Below are the code and all the weights of a small trained network. Each question names an input and a class and asks about switching units off, where a switched-off unit gives its printed mean instead of its output.

import numpy as np


def w(rows, s, z=0):
    codes = np.array(rows[::2]) - 128.0
    scale = np.full(codes.shape[1], s)
    scale[-1] = z or s
    return codes * scale


def norm(h):
    return h / np.sqrt((h * h).mean(-1, keepdims=True) + 1e-5)


def f(y):
    return y / 2 * (1 + np.tanh(0.7978845608 * (y + 0.044715 * y**3)))


def log_softmax(a):
    a = a - a.max(-1, keepdims=True)
    return a - np.log(np.exp(a).sum(-1, keepdims=True))


def net(x, mask):
    res = np.array(x, float).reshape(1, 5) / 4 @ E
    u = 0
    for l in range(3):
        y = f(norm(res) @ A[l][:, :-1].T + A[l][:, -1])
        res = res + np.where(mask[u : u + 3], y, B[l][:, -1]) @ B[l][:, :-1]
        u += 3
    return log_softmax(norm(res)[-1] @ U[:, :-1].T + U[:, -1])


A, B = {}, {}
E = w([
[219,196,130,164,80,186,179,140,100,110,149],'x0',
[110,65,188,135,48,178,107,158,85,173,163],'x1',
[128,116,130,161,124,143,118,160,131,117,42],'x2',
[175,63,196,103,127,110,165,133,209,71,142],'x3',
[67,158,145,96,90,132,254,99,129,150,90],'x4',
],0.0087)
A[0] = w([
[126,111,133,178,113,150,115,161,149,116,6,23],'0.n1',
[73,61,116,88,148,93,110,91,136,159,98,2],'0.n2',
[123,154,113,85,122,111,132,59,157,161,254,28],'0.n3',
],0.0089,0.0058)
B[0] = w([
[102,84,123,55,214,107,209,176,5,104,190,250],'0.n1',
[69,250,213,138,111,93,122,177,158,94,181,247],'0.n2',
[111,68,120,131,190,125,183,199,20,90,84,227],'0.n3',
],0.012,0.0024)
A[1] = w([
[53,68,187,109,5,165,107,147,59,143,136,8],'1.n1',
[49,162,158,68,66,111,253,83,122,188,72,5],'1.n2',
[19,213,36,103,152,191,109,132,83,217,173,3],'1.n3',
],0.0068,0.0055)
B[1] = w([
[165,148,99,127,205,136,204,121,212,230,134,228],'1.n1',
[168,91,87,165,188,205,5,115,120,13,199,253],'1.n2',
[194,74,186,172,56,59,149,63,134,98,22,206],'1.n3',
],0.011,0.004)
A[2] = w([
[212,246,130,138,54,194,201,179,89,78,167,15],'2.n1',
[127,209,2,76,215,77,185,76,184,64,52,30],'2.n2',
[154,38,195,30,96,105,196,102,224,31,154,3],'2.n3',
],0.0062,0.0047)
B[2] = w([
[5,126,212,108,131,30,67,174,165,119,139,221],'2.n1',
[155,81,174,141,95,185,163,156,148,219,192,255],'2.n2',
[139,171,86,205,69,122,111,78,45,167,29,208],'2.n3',
],0.013,0.0037)
U = w([
[23,179,196,133,128,45,101,162,185,125,135,170],'0',
[129,76,137,129,192,115,205,190,2,119,129,143],'1',
[189,142,124,173,68,101,116,60,101,143,23,174],'2',
[176,116,138,140,156,192,178,134,230,242,178,143],'3',
[142,94,73,135,158,205,11,107,130,49,185,145],'4',
[138,159,107,85,153,127,183,145,119,133,119,251],'5',
[117,155,78,74,93,137,155,103,138,129,131,1],'6',
[116,153,57,80,101,135,146,110,142,130,127,17],'7',
],0.015,0.0063)

Each question gives the input, the list of numbers given to net, and the class t.
The units are the neurons (one row each of A and B). Each row of codes is followed by its name. A weight is (code - 128) times the scale printed after its matrix; where a second scale follows, it is the last column's (A, B and U).
mask holds one flag per neuron, layer by layer. A switched-off neuron (its flag False) gives its mean, the last column of its row in B, instead of its output. The means were averaged over made-up inputs and are rounded, as every weight is.
A unit's drop is (log p(t) with every unit on - log p(t) with that unit switched off) / (log p(t) with every unit on - log p(t) with every unit switched off).
The circuit of an input: a set's keep is (log p(t) with only the set's units on - log p(t) with every unit switched off) / (log p(t) with every unit on - log p(t) with every unit switched off). Starting from all 9 units, units are removed one at a time, each time the one whose removal leaves the highest keep (on an exact tie, the one counted first), for as long as the keep stays at least 0.8.
units of the circuit, in order: the units of the circuit, biggest drop first
top k neurons: the k neurons with the biggest drops, biggest first
k most important neurons of layer l: the k neurons of layer l with the biggest drops, biggest first
drop when u is switched off: that unit's drop, to one decimal
input [3,6,-5,7,2], class 2: units of the circuit, in order : [2.n3]
input [-5,-6,-5,7,7], class 2: top 3 neurons : [2.n3, 1.n1, 0.n1]
input [5,-6,7,-6,1], class 1: top 2 neurons : [0.n1, 1.n1]
input [7,-4,6,8,-1], class 2: 2 most important neurons of layer 0 : [0.n2, 0.n3]
input [-1,7,-4,-8,8], class 2: top 2 neurons : [1.n3, 2.n2]
input [-7,-8,-8,4,6], class 1: top 2 neurons : [0.n3, 1.n1]
input [3,8,-6,-1,-8], class 3: units of the circuit, in order : [1.n1, 1.n2]
input [-7,-7,-4,-5,-6], class 0: top 4 neurons : [1.n1, 1.n2, 0.n2, 1.n3]
input [6,7,-1,-3,7], class 3: top 2 neurons : [1.n1, 0.n2]
input [5,-6,-5,6,8], class 4: 2 most important neurons of layer 1 : [1.n2, 1.n1]
input [-5,-6,-1,2,5], class 3: top 2 neurons : [2.n2, 2.n1]
input [4,7,-4,4,8], class 4: top 2 neurons : [1.n2, 2.n2]
input [6,-1,-5,-2,3], class 0: top 2 neurons : [2.n1, 0.n1]
input [3,4,0,-5,2], class 2: units of the circuit, in order : [1.n3]
input [-1,2,-4,4,5], class 4: top 3 neurons : [1.n2, 0.n1, 1.n3]
input [-6,3,-1,-8,7], class 2: top 2 neurons : [1.n3, 2.n1]
input [-3,-4,4,3,4], class 1: top 2 neurons : [0.n1, 1.n1]
input [-4,8,7,-7,3], class 3: top 3 neurons : [1.n1, 0.n3, 2.n3]
input [3,-8,-8,-3,0], class 1: top 2 neurons : [0.n3, 1.n1]
input [-4,8,-5,-1,-3], class 3: units of the circuit, in order : [1.n1]
input [6,8,-3,-5,4], class 3: 2 most important neurons of layer 0 : [0.n2, 0.n1]
input [3,-4,2,-6,-6], class 2: 2 most important neurons of layer 1 : [1.n2, 1.n3]
input [5,5,2,-3,4], class 0: 2 most important neurons of layer 2 : [2.n1, 2.n2]
input [5,3,0,5,-3], class 0: 2 most important neurons of layer 1 : [1.n3, 1.n2]
input [3,-5,2,-3,6], class 4: 2 most important neurons of layer 1 : [1.n2, 1.n1]
input [-1,5,-1,-2,3], class 3: drop when 1.n1 is switched off : 2.5
input [-1,5,-6,7,3], class 2: drop when 2.n3 is switched off : 1.2
